Below is a small trained network, with its code and all its weights. Each question gives an input and a class and asks what happens when units are switched off, that is, made to give their printed mean instead of their output.

import numpy as np


def w(rows, s, z=0):
    codes = np.array(rows[::2]) - 128.0
    scale = np.full(codes.shape[1], s)
    scale[-1] = z or s
    return codes * scale


def f(y):
    return np.maximum(y, 0)


def log_softmax(a):
    a = a - a.max(-1, keepdims=True)
    return a - np.log(np.exp(a).sum(-1, keepdims=True))


def net(x, mask):
    res = np.array(x, float).reshape(1, 4) / 4 @ E
    y = f(res @ A[0][:, :-1].T + A[0][:, -1])
    res = res + np.where(mask, y, B[0][:, -1]) @ B[0][:, :-1]
    return log_softmax(res[-1] @ U[:, :-1].T + U[:, -1])


A, B = {}, {}
E = w([
[41,24,69,47,120],'x0',
[171,107,198,39,249],'x1',
[3,205,154,140,175],'x2',
[168,174,7,131,194],'x3',
],0.0066)
A[0] = w([
[165,168,14,122,191,88],'N1',
[168,186,170,155,129,68],'N2',
[120,130,134,122,126,247],'N3',
[189,186,169,174,126,136],'N4',
[99,153,66,191,18,69],'N5',
[202,73,111,126,90,116],'N6',
[17,199,150,142,179,65],'N7',
[86,50,89,101,143,123],'N8',
[115,86,249,124,57,93],'N9',
[145,124,151,102,171,140],'N10',
[212,82,124,123,93,87],'N11',
[76,76,85,79,115,61],'N12',
[151,167,146,167,129,75],'N13',
[180,99,127,121,109,90],'N14',
[163,108,181,75,227,74],'N15',
[142,123,140,115,153,99],'N16',
],0.021,0.012)
B[0] = w([
[85,92,90,160,220,226],'N1',
[169,114,133,56,140,191],'N2',
[88,88,56,193,4,247],'N3',
[144,88,105,59,102,242],'N4',
[221,147,177,194,129,233],'N5',
[72,181,134,127,95,223],'N6',
[63,221,156,95,131,236],'N7',
[164,104,120,55,120,224],'N8',
[104,101,84,159,231,245],'N9',
[157,134,128,167,102,196],'N10',
[88,199,147,102,131,211],'N11',
[184,126,134,36,155,195],'N12',
[162,124,126,75,145,170],'N13',
[107,170,149,105,139,174],'N14',
[216,156,178,177,129,241],'N15',
[142,130,151,141,130,151],'N16',
],0.044,0.012)
U = w([
[218,182,158,189,133,138],'0',
[174,126,84,19,130,123],'1',
[64,251,134,104,134,145],'2',
[104,123,61,162,255,114],'3',
[93,85,86,160,21,253],'4',
[90,77,204,144,145,59],'5',
[76,85,229,122,191,73],'6',
[72,97,230,106,135,48],'7',
],0.0078,0.006)

Each question gives the input, the list of numbers given to net, and the class t.
The units are the neurons (one row each of A and B). Each row of codes is followed by its name. A weight is (code - 128) times the scale printed after its matrix; where a second scale follows, it is the last column's (A, B and U).
mask holds one flag per neuron, in row order. A switched-off neuron (its flag False) gives its mean, the last column of its row in B, instead of its output. The means were averaged over made-up inputs and are rounded, as every weight is.
A unit's drop is (log p(t) with every unit on - log p(t) with that unit switched off) / (log p(t) with every unit on - log p(t) with every unit switched off).
The circuit of an input: a set's keep is (log p(t) with only the set's units on - log p(t) with every unit switched off) / (log p(t) with every unit on - log p(t) with every unit switched off). Starting from the 12 units with the biggest drops (on a tie, the unit counted first), units are removed one at a time, each time the one whose removal leaves the highest keep (on an exact tie, the one counted first), for as long as the keep stays at least 0.8.
units of the circuit, in order: the units of the circuit, biggest drop first
k most important neurons: the k neurons with the biggest drops, biggest first
drop of u: that unit's drop, to one decimal
input [-4,-6,3,-5], class 0: units of the circuit, in order => [N5]
input [7,0,-8,8], class 2: 4 most important neurons => [N6, N11, N9, N4]
input [-3,4,-3,3], class 0: 2 most important neurons => [N15, N9]
input [-2,-5,4,-6], class 3: 2 most important neurons => [N9, N15]
input [2,2,6,-7], class 3: 4 most important neurons => [N9, N6, N11, N14]
input [-1,4,-5,1], class 2: 2 most important neurons => [N5, N11]
input [8,8,-6,-3], class 0: 3 most important neurons => [N15, N4, N10]
input [-3,3,-8,7], class 2: 2 most important neurons => [N11, N6]
input [1,-8,8,4], class 0: 2 most important neurons => [N5, N6]
input [-6,-1,1,-7], class 3: 3 most important neurons => [N9, N8, N12]
input [7,-7,-2,-2], class 0: 3 most important neurons => [N5, N4, N2]
input [-5,-6,6,6], class 0: 3 most important neurons => [N5, N9, N6]
input [-8,2,-6,3], class 1: drop of N4 => 3.5
input [-1,-6,-8,2], class 2: units of the circuit, in order => [N6]
input [-1,0,-8,-6], class 2: drop of N11 => 0.3
input [-7,-5,-5,0], class 1: drop of N15 => 0.2
